Below are the code and all the weights of a small trained network. Each question names an input and a class and asks about switching units off, where a switched-off unit gives its printed mean instead of its output.

import numpy as np


def w(rows, s, z=0):
    codes = np.array(rows[::2]) - 128.0
    scale = np.full(codes.shape[1], s)
    scale[-1] = z or s
    return codes * scale


def f(y):
    return y / 2 * (1 + np.tanh(0.7978845608 * (y + 0.044715 * y**3)))


def log_softmax(a):
    a = a - a.max(-1, keepdims=True)
    return a - np.log(np.exp(a).sum(-1, keepdims=True))


def net(x, mask):
    res = np.array(x, float).reshape(1, 2) / 4 @ E
    y = f(res @ A[0][:, :-1].T + A[0][:, -1])
    res = res + np.where(mask, y, B[0][:, -1]) @ B[0][:, :-1]
    return log_softmax(res[-1] @ U[:, :-1].T + U[:, -1])


A, B = {}, {}
E = w([
[3,98,170],'x0',
[127,204,168],'x1',
],0.011)
A[0] = w([
[115,230,159,74],'N1',
[178,124,153,101],'N2',
[66,100,146,86],'N3',
[162,138,118,147],'N4',
[148,1,93,83],'N5',
[154,139,111,73],'N6',
[135,122,133,255],'N7',
[177,115,93,97],'N8',
],0.026,0.011)
B[0] = w([
[179,172,186,203],'N1',
[121,86,160,173],'N2',
[131,40,148,224],'N3',
[111,97,133,193],'N4',
[163,196,177,249],'N5',
[168,88,155,152],'N6',
[3,184,63,236],'N7',
[130,65,148,207],'N8',
],0.057,0.012)
U = w([
[168,249,229,120],'0',
[110,47,164,112],'1',
[56,207,55,236],'2',
[134,159,96,1],'3',
],0.016,0.0057)

Each question gives the input, the list of numbers given to net, and the class t.
The units are the neurons (one row each of A and B). Each row of codes is followed by its name. A weight is (code - 128) times the scale printed after its matrix; where a second scale follows, it is the last column's (A, B and U).
mask holds one flag per neuron, in row order. A switched-off neuron (its flag False) gives its mean, the last column of its row in B, instead of its output. The means were averaged over made-up inputs and are rounded, as every weight is.
A unit's drop is (log p(t) with every unit on - log p(t) with that unit switched off) / (log p(t) with every unit on - log p(t) with every unit switched off).
The circuit of an input: a set's keep is (log p(t) with only the set's units on - log p(t) with every unit switched off) / (log p(t) with every unit on - log p(t) with every unit switched off). Starting from all 8 units, units are removed one at a time, each time the one whose removal leaves the highest keep (on an exact tie, the one counted first), for as long as the keep stays at least 0.8.
units of the circuit, in order: the units of the circuit, biggest drop first
most important unit: the unit with the biggest drop
top k neurons: the k neurons with the biggest drops, biggest first
drop of u: that unit's drop, to one decimal
input [0,-7], class 0: most important unit -> N5
input [-3,3], class 2: units of the circuit, in order -> [N5 N3]
input [3,-3], class 2: units of the circuit, in order -> [N1 N8]
input [-4,-5], class 0: top 2 neurons -> [N5 N3]
input [-8,7], class 1: top 2 neurons -> [N5 N8]
input [8,6], class 1: top 2 neurons -> [N3 N5]
input [5,4], class 1: top 2 neurons -> [N5 N3]
input [8,7], class 1: top 2 neurons -> [N3 N5]
input [3,0], class 2: top 2 neurons -> [N8 N2]
input [-7,-8], class 0: drop of N3 -> 0.1
input [0,2], class 2: drop of N5 -> 0.1
input [-2,2], class 2: drop of N5 -> 0.2
